cols: K Z Y V L M F
moz: [101 139 123  94 126 144 140]
soz: [130 186  99 176 148  83  94]
nuna: [100 143 119 118 135 146 142]
puduv: [156 159 144  85  64 108 137]
pom: [152 111 155 130  65  86 105]
ras: [107 128 116 138 105 152  96]
pabat: [134 164 129  91  66 138 127]
buzo: [139 177 115 177 173  74  89]
Damu: [134 164 164  91  66 164 127]
raf: [156 159 144  85 126 144 140]
vede: [163  95 153 132 123  65 128]
down: [ 83 146 108  86 152 138  74 164 144  65]	M
again Damu: 	[164]
down: [111 128 164 177 164]	Z

cols: B X T Q U D J
Tekon: [126  82 139 127 127 128  79]
Kune: [128  82 139 128 128 128 118]
namu: [126  82 139 127 128 128 118]
piz: [126  82 139 127 128 128  78]
find: [126  82 139 127 128 128  78]	piz
down: [127 128 127]	Q
again Kune: 	[128]
down: [118  78]	J
find: [128  82 139 128 128 128 118]	Kune
again piz: 	[128]

cols: E P A G R W S
kadar: [136 108 116 128 121 137 108]
Soka: [136 123 116 128 127 131 121]
lapa: [136 123 116 128 121 137 112]
fazo: [166 104  68 118 111 143 114]
again kadar: 	[108]
down: [121 112]	S
find: [136 123 116 128 127 131 121]	Soka
down: [116 116  68]	A

cols: duka sog pef tor filen vem Sisep
Sagor: [129 118 140 119  91  77 146]
Firag: [129 118 140 119  91  77 113]
vur: [107 106 159 108 106 108 128]
Ked: [ 77 118 140 119  91  77 146]
Vuse: [107 106 159 108 108 119  90]
again Ked: 	[77]
down: [118 118 106]	sog
down: [118 106 118]	sog

cols: nol nupo Somo fek las tezeg
Zudi: [140 169 169 169 169 169]
mati: [142 136 174  76 183 183]
Nesul: [127 111 127 127 127 145]
down: [169 136]	nupo
down: [142 127]	nol
again Zudi: 	[169]
again Nesul: 	[127]
find: [142 136 174  76 183 183]	mati
again mati: 	[183]

cols: bif tofez gan Mupev Guti poza
lebik: [119 112 141 161 135  94]
Vasis: [124 101 124 107 124 115]
Deva: [168 153  71 138 138 121]
rolid: [173 142  82 142  82 142]
dozan: [175 153  69 140 176 114]
again Deva: 	[138]
again Vasis: 	[124]
find: [168 153  71 138 138 121]	Deva
down: [124 138]	Guti
down: [101 153 142]	tofez
down: [173 175]	bif

cols: Giva temes kuze lumil kosu
dunud: [115 140 119 134 131]
Bog: [130 107 128  99 142]
loko: [138 161 155 110  84]
zagek: [102 100  95 147 173]
kode: [152 151 126 159 125]
vena: [107 123 114 138 136]
tofe: [116 113 124 133 130]
Tuk: [128 119 117 123 142]
sima: [166 161 147 126 100]
zel: [ 64 135 121 132 124]
Rilo: [ 68 112  95 148 159]
down: [142 100]	kosu
down: [128 155  95 126]	kuze

cols: Vaged Dedi Niv Zop ridov gagov bak losi Likif
soke: [109 153 136 147 114 162 167 166 132]
mezib: [121 147 142  72 146 143 151 124 157]
gares: [170 149 115 132 114  84 132 140 159]
Varus: [144 101 107 149 126 152 127 100 159]
butag: [107 111 164 168 133  98 165 121 154]
Pezo: [127  98 118 127 152 118 143 157 102]
vup: [135 108 158 129 124 123 142 137  85]
Revo: [ 96 150  90 140 134 142 123 157 122]
paz: [ 96 112 126 129 132  91 119 152 133]
nati: [144 161 139 141 179 116  80 131 117]
ruf: [145 113 106 118 164 130 148 143 145]
again gares: 	[132]
down: [136 142 115]	Niv
down: [140 100]	losi

cols: fozok Busur domav lir Mir rami zav sovo Lor
pemav: [138 135 142 117 111 129 134 151  86]
nubeg: [144 129 144 133 144 122 157 144 182]
Dit: [138 135 118 117 111 129 134 151  86]
bir: [108 117 140 125 132 129 142 172 114]
again nubeg: 	[144]
find: [144 129 144 133 144 122 157 144 182]	nubeg
down: [129 122]	rami
down: [144 151]	sovo
down: [ 86 114]	Lor

cols: gide fugek faku pifa Natas pudi mak
mel: [145 161 112 111 134 124  63]
zaved: [ 85 161 121  95 161 124 161]
vazez: [129 130 172 115 150 120 150]
guk: [145 161 112 111 134 145  63]
again zaved: 	[161]
again guk: 	[145]
down: [111  95 115]	pifa
again vazez: 	[150]
down: [120 145]	pudi
down: [145  85 129]	gide
down: [ 85 129]	gide

cols: mon kamen Beno Mula vil rafiv rumin lera simok Bof
tel: [138 194 138 138 138 138 144 118 124 138]
mebe: [ 61 194 105 162 138 177 144 118 124 127]
vevig: [142 147 142 142  62 147 123 147  76 154]
down: [194 147]	kamen
again tel: 	[138]
down: [118 147]	lera
find: [142 147 142 142  62 147 123 147  76 154]	vevig
find: [138 194 138 138 138 138 144 118 124 138]	tel
find: [ 61 194 105 162 138 177 144 118 124 127]	mebe

cols: misu korer Rapot nitu
vedop: [122 122 122  95]
vas: [142 142 142 142]
led: [95 95 99 95]
Mumis: [ 65 142  99 120]
again vedop: 	[122]
find: [ 65 142  99 120]	Mumis
again vas: 	[142]
find: [142 142 142 142]	vas
down: [142  99]	Rapot
down: [142  95  65]	misu
again led: 	[95]

cols: Tuzin pesa lev gadud buvo
zati: [ 89 152 145 153  89]
vonog: [ 77 117 126 120 121]
maron: [189 112 116 124 114]
zusir: [191  98  98 122 115]
fotos: [ 92 105 105 105 105]
Kef: [175  79  73 110 115]
Zamu: [189 101 116 124 114]
bofun: [ 84 103 103 117 121]
tef: [175  79 155 127 117]
konib: [108 120 127 146 115]
again fotos: 	[105]
again zati: 	[89]

cols: bobup kubip bim devos Tiz vul vobok liv gom nime
kelu: [ 68 172  75 167  75  71  66 194 170  82]
Gofa: [ 68 171  76 167  76  72  67 194 170  82]
gel: [ 68 166  76 172  86  83  78 180 157  82]
zosi: [ 66 167  74 174  84  81  76 181 158  84]
Ramu: [ 68 172  75 167  75  71 179  76  98 175]
dosez: [ 68 172  75 167  75  71 179  76  84 165]
punap: [ 82 164  78 172  81  81  83 181 172  93]
down: [ 84 175 165]	nime
again zosi: 	[84]

cols: zavub bakol tig Gibam
Venu: [128 128 112 128]
rom: [128 135 104 104]
gir: [130 127  81 174]
Revi: [146 144 182 182]
bilil: [150 130  87 172]
puden: [165 167 123 109]
again Venu: 	[128]
again rom: 	[104]
again Revi: 	[182]
down: [104  81]	tig
down: [174 182 172 109]	Gibam

